Here is a tiny trained network, its code and every weight. The questions are about switching its units off for an input and a target symbol, where a switched-off unit gives its printed mean instead of its output.

import numpy as np


def w(rows, s, z=0):
    codes = np.array(rows[::2]) - 128.0
    scale = np.full(codes.shape[1], s)
    scale[-1] = z or s
    return codes * scale


def f(y):
    return y / 2 * (1 + np.tanh(0.7978845608 * (y + 0.044715 * y**3)))


def softmax(a):
    e = np.exp(a - a.max(-1, keepdims=True))
    return e / e.sum(-1, keepdims=True)


def log_softmax(a):
    a = a - a.max(-1, keepdims=True)
    return a - np.log(np.exp(a).sum(-1, keepdims=True))


def net(x, mask):
    ids = ['ΛΠΣβγζηθμτω'.index(c) for c in x.split()]
    T = len(ids)
    res = E[ids] + P[:T]
    u = 0
    for l in range(3):
        q, k, v = (res @ M[l].T for M in (Q, K, V))
        z = softmax(np.where(np.tri(T) > 0, q @ k.T / 2**0.5, -1e9)) @ v
        res = res + np.where(mask[u], z, O[l][:, -1]) @ O[l][:, :-1]
        u += 1
        y = f(res @ A[l][:, :-1].T + A[l][:, -1])
        res = res + np.where(mask[u : u + 4], y, B[l][:, -1]) @ B[l][:, :-1]
        u += 4
    return log_softmax(res[-1] @ U[:, :-1].T + U[:, -1])


Q, K, V, O, A, B = {}, {}, {}, {}, {}, {}
E = w([
[123,178,220,92,85,88,193,93,165],'Λ',
[97,93,141,66,123,129,104,177,210],'Π',
[108,62,84,58,105,110,147,91,139],'Σ',
[97,164,243,114,78,126,170,116,136],'β',
[122,95,149,62,172,157,133,161,178],'γ',
[84,166,148,104,170,116,117,94,172],'ζ',
[233,105,194,111,250,93,103,115,153],'η',
[82,84,77,123,158,142,106,104,54],'θ',
[113,82,178,207,98,129,87,186,96],'μ',
[114,165,133,171,151,215,169,140,163],'τ',
[194,100,152,124,90,135,154,88,69],'ω',
],0.013)
P = w([
[103,134,175,75,169,97,154,191,79],'0',
[94,102,145,102,156,110,174,165,125],'1',
[98,99,126,123,151,123,178,144,130],'2',
[109,110,121,128,141,142,159,116,125],'3',
[121,107,118,131,125,161,140,92,128],'4',
[134,105,108,141,114,179,118,69,128],'5',
[143,104,123,140,113,184,100,33,113],'6',
[152,101,139,149,104,191,79,2,123],'7',
],0.01)
Q[0] = w([
[139,195,1,108,125,59,122,188,135],'L0H1',
[105,69,57,52,162,220,146,99,133],'L0H1',
],0.009)
K[0] = w([
[26,171,139,107,124,79,155,243,92],'L0H1',
[15,171,51,167,105,254,82,57,59],'L0H1',
],0.0084)
V[0] = w([
[1,182,116,146,34,114,94,132,129],'L0H1',
[128,108,81,170,225,193,100,12,108],'L0H1',
],0.0052)
O[0] = w([
[51,180,159,154,95,109,82,86,113,51],'L0H1',
[117,122,1,121,173,160,166,75,127,252],'L0H1',
],0.0075,0.0027)
A[0] = w([
[192,63,130,197,122,152,159,119,70,209],'L0N1',
[129,208,196,105,85,243,186,115,156,254],'L0N2',
[104,62,99,25,105,98,178,118,156,208],'L0N3',
[1,133,108,110,164,175,177,128,209,209],'L0N4',
],0.0066,0.0058)
B[0] = w([
[165,33,138,148,44,129,81,99,6,239],'L0N1',
[106,72,253,137,163,190,159,23,163,230],'L0N2',
[95,63,110,42,211,25,148,69,61,254],'L0N3',
[33,154,130,143,198,162,96,77,142,252],'L0N4',
],0.0059,0.0061)
Q[1] = w([
[141,108,201,93,107,153,190,81,116],'L1H1',
[1,14,140,127,163,122,88,81,66],'L1H1',
],0.0084)
K[1] = w([
[130,62,51,58,152,152,193,22,78],'L1H1',
[160,101,82,220,58,253,62,46,146],'L1H1',
],0.0049)
V[1] = w([
[139,137,180,241,110,254,134,157,87],'L1H1',
[124,212,180,110,150,152,174,15,217],'L1H1',
],0.0056)
O[1] = w([
[101,129,112,242,163,86,183,157,124,246],'L1H1',
[169,249,86,86,119,2,108,110,159,19],'L1H1',
],0.0091,0.0012)
A[1] = w([
[58,161,142,170,173,172,160,108,214,33],'L1N1',
[115,186,26,176,215,73,182,161,172,34],'L1N2',
[92,124,66,126,196,189,139,112,111,100],'L1N3',
[129,150,102,7,97,103,2,89,137,244],'L1N4',
],0.0067,0.0011)
B[1] = w([
[17,27,86,82,64,72,107,125,33,196],'L1N1',
[106,26,119,185,145,219,220,122,103,181],'L1N2',
[26,100,53,53,128,52,54,179,70,255],'L1N3',
[174,247,254,229,102,251,99,170,100,211],'L1N4',
],0.0057,0.0071)
Q[2] = w([
[44,96,1,85,181,30,105,106,31],'L2H1',
[1,22,186,220,158,254,136,27,48],'L2H1',
],0.0048)
K[2] = w([
[159,143,99,215,7,165,111,100,186],'L2H1',
[188,116,2,160,52,168,84,9,58],'L2H1',
],0.0041)
V[2] = w([
[143,147,79,50,104,92,132,32,66],'L2H1',
[255,74,197,103,27,155,229,77,97],'L2H1',
],0.0061)
O[2] = w([
[28,190,156,16,157,134,253,251,33,255],'L2H1',
[111,157,20,41,48,184,156,169,200,247],'L2H1',
],0.0056,0.0049)
A[2] = w([
[181,176,132,92,177,161,151,78,166,255],'L2N1',
[104,84,86,64,128,137,123,154,121,49],'L2N2',
[114,136,52,94,135,82,131,153,151,141],'L2N3',
[237,127,149,139,119,146,2,136,139,189],'L2N4',
],0.0088,0.0016)
B[2] = w([
[205,111,69,166,186,175,129,148,204,146],'L2N1',
[117,189,101,131,120,102,92,131,135,251],'L2N2',
[66,78,110,229,183,119,190,119,174,164],'L2N3',
[95,108,147,109,102,70,130,246,179,151],'L2N4',
],0.011,0.014)
U = w([
[143,233,134,180,165,139,114,122,143,254],'Λ',
[132,129,128,127,131,110,135,129,128,46],'Π',
[123,130,143,164,151,255,113,96,144,108],'Σ',
[97,205,171,77,116,27,60,127,62,161],'β',
[77,156,85,136,156,122,171,170,158,6],'γ',
[138,75,109,124,121,103,36,33,157,107],'ζ',
[192,38,95,105,221,184,144,142,155,138],'η',
[123,71,171,170,184,123,236,97,92,69],'θ',
[108,120,163,138,92,75,107,170,148,83],'μ',
[145,162,147,160,93,53,144,105,119,239],'τ',
[128,148,127,84,25,185,192,160,104,228],'ω',
],0.0058,0.0041)

Each question gives the input, a string of symbols that net reads in full, and the target symbol t.
The units are the heads (2 rows each of Q, K, V and O) and the neurons (one row each of A and B). Each row of codes is followed by its name. A weight is (code - 128) times the scale printed after its matrix; where a second scale follows, it is the last column's (O, A, B and U).
mask holds one flag per unit, layer by layer, with each layer's heads first. A switched-off unit (its flag False) gives its mean, the last column of its rows in O or B, instead of its output. The means were averaged over made-up inputs and are rounded, as every weight is.
A unit's drop is (log p(t) with every unit on - log p(t) with that unit switched off) / (log p(t) with every unit on - log p(t) with every unit switched off).
The circuit of an input: a set's keep is (log p(t) with only the set's units on - log p(t) with every unit switched off) / (log p(t) with every unit on - log p(t) with every unit switched off). Starting from the 12 units with the biggest drops (on a tie, the unit counted first), units are removed one at a time, each time the one whose removal leaves the highest keep (on an exact tie, the one counted first), for as long as the keep stays at least 0.8.
units of the circuit, in order: the units of the circuit, biggest drop first
unit that matters most: the unit with the biggest drop
top k neurons: the k neurons with the biggest drops, biggest first
top k neurons in layer l: the k neurons of layer l with the biggest drops, biggest first
input ω μ ω Σ η θ ω μ, target ω: units of the circuit, in order -> L2H1, L0N1, L0N4
input θ θ θ ζ Σ, target β: top neuron in layer 1 -> L1N3
input Σ τ θ Σ θ η ζ, target β: units of the circuit, in order -> L2H1, L2N3, L1N2
input Σ Σ η Λ μ, target η: top 4 neurons -> L0N1, L1N4, L2N2, L1N1
input ω θ γ, target γ: top 3 neurons in layer 0 -> L0N1, L0N4, L0N3
input Σ Σ Σ, target ω: units of the circuit, in order -> L1H1, L2H1
input μ ω Π, target γ: units of the circuit, in order -> L2H1, L0N1, L2N3, L0N4
input ζ Λ ω θ, target γ: top 2 neurons -> L1N3, L2N3
input Π β Π θ θ ζ ζ Π, target Λ: units of the circuit, in order -> L1H1, L1N4, L0H1, L0N4
input μ ω ζ, target γ: top 2 neurons in layer 2 -> L2N3, L2N2
input μ θ Λ Π, target β: units of the circuit, in order -> L0H1, L2N1, L1N2
input μ η τ Σ, target θ: top 4 neurons -> L1N2, L0N3, L2N2, L0N2
input β θ μ, target θ: units of the circuit, in order -> L2H1, L2N2, L1N3
input ω γ Π, target γ: units of the circuit, in order -> L0N1, L2H1, L2N3, L0N4
input μ η ζ γ γ ω τ Σ, target γ: top 2 neurons -> L1N2, L0N1
input β μ η β, target η: top neuron -> L2N1
input Σ ζ ζ, target Λ: units of the circuit, in order -> L1H1, L1N4, L2N1, L0N1
input μ Π μ Σ θ, target ζ: top 2 neurons -> L0N3, L1N3
input η θ θ ω η, target η: top 4 neurons -> L1N1, L2N1, L1N3, L0N4
input μ ζ ζ Π ω Σ, target γ: unit that matters most -> L2H1
input θ μ ζ μ η Σ, target ζ: top 4 neurons -> L0N3, L0N1, L1N3, L0N2
input ζ μ Σ Π, target ζ: top 3 neurons -> L0N3, L0N1, L0N4
input Σ θ τ ζ θ β ω β, target ω: top 2 neurons -> L0N1, L0N4
input μ ω μ Λ Λ, target ω: top 2 neurons in layer 1 -> L1N3, L1N1
input η μ θ ω Λ, target ω: top 3 neurons in layer 1 -> L1N4, L1N1, L1N3
input ω θ ζ ω ζ θ θ Π, target β: top 2 neurons in layer 1 -> L1N3, L1N4
input ζ Π μ θ Σ μ ζ, target ζ: top 3 neurons -> L0N3, L0N1, L1N1
input ω θ Π η μ μ, target η: top 3 neurons -> L2N2, L0N1, L1N1
